Each row has a name. Each piece below is followed by the name of the row it came from, unless a question asks for something else. Each question is about the rows just above it.

Columns, left to right: W Z V H D K G R B
z_488: [  6  -2  -5  -8   2   6  13 -12  -6]
z_308: [-24 -27 -32  21   9 -18  39  24  27]
z_770: [ 35  31  -5 -29 -28  39  24 -18 -19]
z_131: [ 39  42  29 -54 -55  58  35 -25 -45]
z_542: [ 10  14 -12  -8  -6  12  -1  10  -2]
Is [-55  58  35] printed in one of the named rows, side by side and in this order?
yes
Which row holds [-18  24  39] read backwards?
z_770
Which column holds [-12  24 -18 -25] top down?
R
Which column holds [39 58 12] top down?
K
Among the named rows, does one hold [35 31 -5] next to each other, in this order?
yes

Columns, left to right: F E U C S P A Q L
z_131: [-32  19 -57 -13 -17 -34   8   4  18]
z_770: [-32 -18  32  20   6  36 -17 -20 -13]
z_488: [-32  35 -52  17 -14   1 -28   9   3]
z_721: [-32  13 -27   8  -3   3 -20  12   0]
Does one of the named rows hold [-34 -17 -13 -57  19] side by side, in this order?
no
Which column holds [-57  32 -52] top down?
U
Is [-17 -20] printed in one of the named rows, side by side and in this order?
yes

Columns, left to right: T X M Y
z_488: [ 13  25 -32 -44]
z_626: [-11 -24   9  28]
z_770: [ 13  25 -30 -34]
Does one of the named rows hold [ 13  25 -30] side by side, in this order?
yes
[-32   9] is in which column, read top down?
M
[-11  13] is in which column, read top down?
T
Which row holds this, read backwards? [-30  25  13]
z_770
Which column holds [-44  28] top down?
Y

Columns, left to right: Kinu bamo Vake Bopi dolag dun gudi Fibas pumi
z_515: [ 0  0  4 36 30  2 -1  0  0]
z_131: [ 1 -1  0 -1 -1  0  1 15 47]
z_542: [40  5  0  0  0  0  1  1  1]
z_721: [ 0  0  4 36 30  2 -1  0 -1]
[2 0] is in which column, read top down?
dun
Which column holds this, read top down? [47  1 -1]
pumi
Is [0 0] printed in one of the named rows, side by side and in this order?
yes

Columns, left to right: zafup Faf fodi lek kemev fep lekag kopur
z_721: [45  6  2 -1  0  0  1 20]
z_131: [39 30  1 -2  0  0  0  3]
z_488: [ 1  0 -2 30  0  0 39  0]
z_851: [ 1 -1  0  0 -1  8 47 16]
z_308: [ 1  0 28 35 34  2  1  0]
z_770: [45  1  2 -1  0  0  1 20]
Among the named rows, does one hold [0 1] next to each other, in this order?
yes
[45  6  2 -1  0  0  1 20]
z_721
Which row holds [ 0  0  0 -2  1 30 39] read backwards?
z_131
Which row holds [ 0  0 -2  1 30 39] read backwards?
z_131
Is [ 1 -2  0] printed in one of the named rows, side by side and in this order?
yes

Columns, left to right: lodag Denud Bava sevub Levil mup
z_770: [-18  47  27 -60  46  -8]
z_119: [ 27  47 -18 -60  46 -53]
z_851: [ -9  23 -30  23  13 -27]
z_721: [-18  47 -60  46  27 -53]
Which column holds this, read top down? [ -8 -53 -27]
mup
Does one of the named rows hold [-60  46  27 -53] side by side, in this order?
yes
Which row holds this, read backwards? [ 27  46 -60  47 -18]
z_721
[ 27  46 -60] is which row, read backwards?
z_721
[27 46] is which row, read backwards?
z_721
Does one of the named rows hold [ 47 -60  46] side by side, in this order?
yes

Columns, left to right: Fes pubak Kal zugu rek furu Gak pafe fored
z_488: [ 17  -5 -19 -10  -8   2   8 -36  17]
z_515: [-52 -30  25  18  -4 -27 -19  52 -34]
z_131: [ 23  11 -31   6  -5   3  -1 -17 -11]
z_939: [ 25  17  18 -22  30 -20  42  50   7]
z_770: [ -8   2  11 -16  24 -21  25  15  10]
Does one of the named rows hold [-10  -8] side by side, in this order?
yes
Is [25 17 18] printed in one of the named rows, side by side and in this order?
yes
Which row holds this, read backwards? [18 25]
z_515
Which row holds this, read backwards? [-16  11   2]
z_770

